Here is a tiny trained network, its code and every weight. The questions are about switching its units off for an input and a class, where a switched-off unit gives its printed mean instead of its output.

import numpy as np


def w(rows, s, z=0):
    codes = np.array(rows[::2]) - 128.0
    scale = np.full(codes.shape[1], s)
    scale[-1] = z or s
    return codes * scale


def norm(h):
    return h / np.sqrt((h * h).mean(-1, keepdims=True) + 1e-5)


def f(y):
    return np.maximum(y, 0)


def log_softmax(a):
    a = a - a.max(-1, keepdims=True)
    return a - np.log(np.exp(a).sum(-1, keepdims=True))


def net(x, mask):
    res = np.array(x, float).reshape(1, 7) / 4 @ E
    u = 0
    for l in range(4):
        y = f(norm(res) @ A[l][:, :-1].T + A[l][:, -1])
        res = res + np.where(mask[u : u + 8], y, B[l][:, -1]) @ B[l][:, :-1]
        u += 8
    return log_softmax(norm(res)[-1] @ U[:, :-1].T + U[:, -1])


A, B = {}, {}
E = w([
[126,127,130,128,133,132,128],'x0',
[109,141,186,12,147,92,196],'x1',
[134,66,41,44,86,151,98],'x2',
[193,52,116,170,188,153,253],'x3',
[128,126,128,125,125,128,129],'x4',
[128,177,65,93,223,193,127],'x5',
[127,129,126,127,127,126,129],'x6',
],0.0036)
A[0] = w([
[131,109,64,185,88,213,83,36],'L0N1',
[61,59,186,112,31,99,102,129],'L0N2',
[133,142,86,93,193,162,85,205],'L0N3',
[96,165,168,113,133,173,10,102],'L0N4',
[115,206,65,116,186,117,134,3],'L0N5',
[130,253,85,168,184,103,171,83],'L0N6',
[187,44,83,57,103,156,117,96],'L0N7',
[196,115,203,179,98,77,110,120],'L0N8',
],0.005,0.0028)
B[0] = w([
[150,119,196,102,163,71,65,210],'L0N1',
[76,94,98,108,131,159,104,254],'L0N2',
[103,77,130,119,84,132,120,247],'L0N3',
[55,179,60,106,111,76,203,236],'L0N4',
[74,1,110,115,158,196,132,158],'L0N5',
[101,109,199,120,88,205,138,203],'L0N6',
[148,181,108,128,55,179,172,228],'L0N7',
[77,109,150,121,75,159,145,226],'L0N8',
],0.0064,0.003)
A[1] = w([
[141,114,163,8,151,134,150,36],'L1N1',
[253,56,91,149,166,109,159,88],'L1N2',
[227,79,123,200,207,134,236,82],'L1N3',
[125,153,48,107,234,203,99,94],'L1N4',
[157,159,105,253,153,122,15,71],'L1N5',
[142,63,142,174,96,180,216,169],'L1N6',
[60,154,113,140,19,69,96,241],'L1N7',
[172,147,188,36,146,82,141,6],'L1N8',
],0.0051,0.0027)
B[1] = w([
[162,90,92,163,214,68,61,161],'L1N1',
[105,209,74,4,160,79,150,162],'L1N2',
[57,181,85,95,102,88,129,187],'L1N3',
[2,28,206,139,164,120,114,153],'L1N4',
[244,97,132,41,213,44,85,154],'L1N5',
[77,174,114,76,142,90,157,220],'L1N6',
[163,141,124,74,169,133,202,255],'L1N7',
[211,75,135,93,188,55,32,137],'L1N8',
],0.0054,0.0064)
A[2] = w([
[175,105,182,55,155,54,182,141],'L2N1',
[105,156,184,169,102,165,183,86],'L2N2',
[148,47,179,166,2,84,138,67],'L2N3',
[165,69,104,34,126,218,108,114],'L2N4',
[97,153,126,123,81,232,186,89],'L2N5',
[78,73,163,6,78,154,218,88],'L2N6',
[51,141,149,76,178,137,248,252],'L2N7',
[102,43,140,127,28,63,212,66],'L2N8',
],0.0046,0.0023)
B[2] = w([
[162,95,128,163,171,106,61,181],'L2N1',
[194,136,143,151,118,151,128,141],'L2N2',
[77,32,135,111,158,205,104,137],'L2N3',
[223,106,147,253,72,149,158,163],'L2N4',
[180,98,149,233,157,94,58,150],'L2N5',
[112,118,67,205,191,135,127,226],'L2N6',
[164,137,116,172,58,140,65,254],'L2N7',
[66,80,117,121,213,187,98,165],'L2N8',
],0.005,0.0097)
A[3] = w([
[201,75,29,92,62,174,107,202],'L3N1',
[113,167,118,175,55,157,111,165],'L3N2',
[57,242,18,133,146,108,216,63],'L3N3',
[167,102,79,97,52,172,207,35],'L3N4',
[230,112,89,153,196,81,45,2],'L3N5',
[182,166,254,192,149,120,121,145],'L3N6',
[137,70,63,200,177,99,250,76],'L3N7',
[86,83,105,77,195,244,163,107],'L3N8',
],0.0049,0.0022)
B[3] = w([
[143,172,224,189,185,107,186,255],'L3N1',
[177,123,110,112,154,113,148,181],'L3N2',
[139,141,98,99,27,94,41,229],'L3N3',
[187,239,190,163,95,208,138,158],'L3N4',
[172,141,161,155,197,42,44,193],'L3N5',
[253,184,91,157,134,190,201,172],'L3N6',
[66,167,88,44,62,129,50,211],'L3N7',
[83,63,215,145,89,174,163,187],'L3N8',
],0.0056,0.0047)
U = w([
[33,198,48,18,50,101,155,125],'0',
[3,4,190,154,147,254,168,56],'1',
[140,130,124,172,141,145,103,228],'2',
[195,187,167,184,118,199,204,72],'3',
[172,64,163,81,250,50,89,4],'4',
],0.0079,0.0042)

Each question gives the input, the list of numbers given to net, and the class t.
The units are the neurons (one row each of A and B). Each row of codes is followed by its name. A weight is (code - 128) times the scale printed after its matrix; where a second scale follows, it is the last column's (A, B and U).
mask holds one flag per neuron, layer by layer. A switched-off neuron (its flag False) gives its mean, the last column of its row in B, instead of its output. The means were averaged over made-up inputs and are rounded, as every weight is.
A unit's drop is (log p(t) with every unit on - log p(t) with that unit switched off) / (log p(t) with every unit on - log p(t) with every unit switched off).
The circuit of an input: a set's keep is (log p(t) with only the set's units on - log p(t) with every unit switched off) / (log p(t) with every unit on - log p(t) with every unit switched off). Starting from the 12 units with the biggest drops (on a tie, the unit counted first), units are removed one at a time, each time the one whose removal leaves the highest keep (on an exact tie, the one counted first), for as long as the keep stays at least 0.8.
circuit, biggest first: the units of the circuit, biggest drop first
unit that matters most: the unit with the biggest drop
top k neurons: the k neurons with the biggest drops, biggest first
top k neurons in layer l: the k neurons of layer l with the biggest drops, biggest first
input [8,7,-8,8,-8,8,-1], class 0: unit that matters most : L1N3
input [-3,6,8,8,-1,-1,-3], class 0: top 2 neurons : [L3N7, L1N6]
input [-5,5,7,-5,-7,1,-7], class 2: circuit, biggest first : [L2N4, L1N6]
input [4,-6,5,-5,6,-4,-2], class 4: circuit, biggest first : [L0N1, L2N7]
input [7,5,8,3,-4,6,5], class 3: circuit, biggest first : [L2N4, L3N1]
input [-8,-2,-5,-1,-3,-5,3], class 1: circuit, biggest first : [L0N8, L2N3]
input [0,-8,6,-4,6,-2,-1], class 4: circuit, biggest first : [L0N1, L1N5, L2N7]
input [-1,5,-1,6,-3,6,4], class 0: top 2 neurons in layer 0 : [L0N2, L0N1]
input [7,-2,8,6,-3,-2,-2], class 3: top 4 neurons : [L0N7, L3N1, L3N4, L0N4]
input [5,3,3,-3,-3,4,-2], class 1: circuit, biggest first : [L0N5, L3N8]
input [-5,0,5,4,-1,3,2], class 3: circuit, biggest first : [L0N7, L3N1]
input [1,-5,-6,-2,2,7,4], class 1: circuit, biggest first : [L0N5, L1N4]
input [-7,-8,-3,-3,6,-3,6], class 4: circuit, biggest first : [L1N5, L2N7]
input [-3,8,0,1,-5,8,-1], class 1: top neuron : [L0N5]
input [-8,-8,5,-5,2,4,-3], class 4: circuit, biggest first : [L0N1, L1N5, L2N7]
input [-7,-1,-8,-6,-3,2,-1], class 3: top 3 neurons : [L0N6, L1N6, L1N3]
input [6,-8,-1,6,-7,-4,-6], class 4: top 2 neurons in layer 0 : [L0N1, L0N4]
input [-8,1,-4,0,-3,-7,-3], class 1: top 2 neurons : [L0N8, L2N8]
input [4,8,1,-2,-3,5,5], class 4: top 2 neurons in layer 1 : [L1N1, L1N8]
input [-4,7,7,5,-4,-8,3], class 1: unit that matters most : L2N8
input [-2,6,1,7,-1,-3,2], class 0: top 3 neurons : [L1N3, L0N1, L1N6]
input [-8,-5,-7,-8,-5,1,4], class 0: top 2 neurons : [L0N4, L2N4]
input [2,2,8,-1,2,-7,-1], class 3: top 3 neurons : [L0N7, L2N4, L3N4]
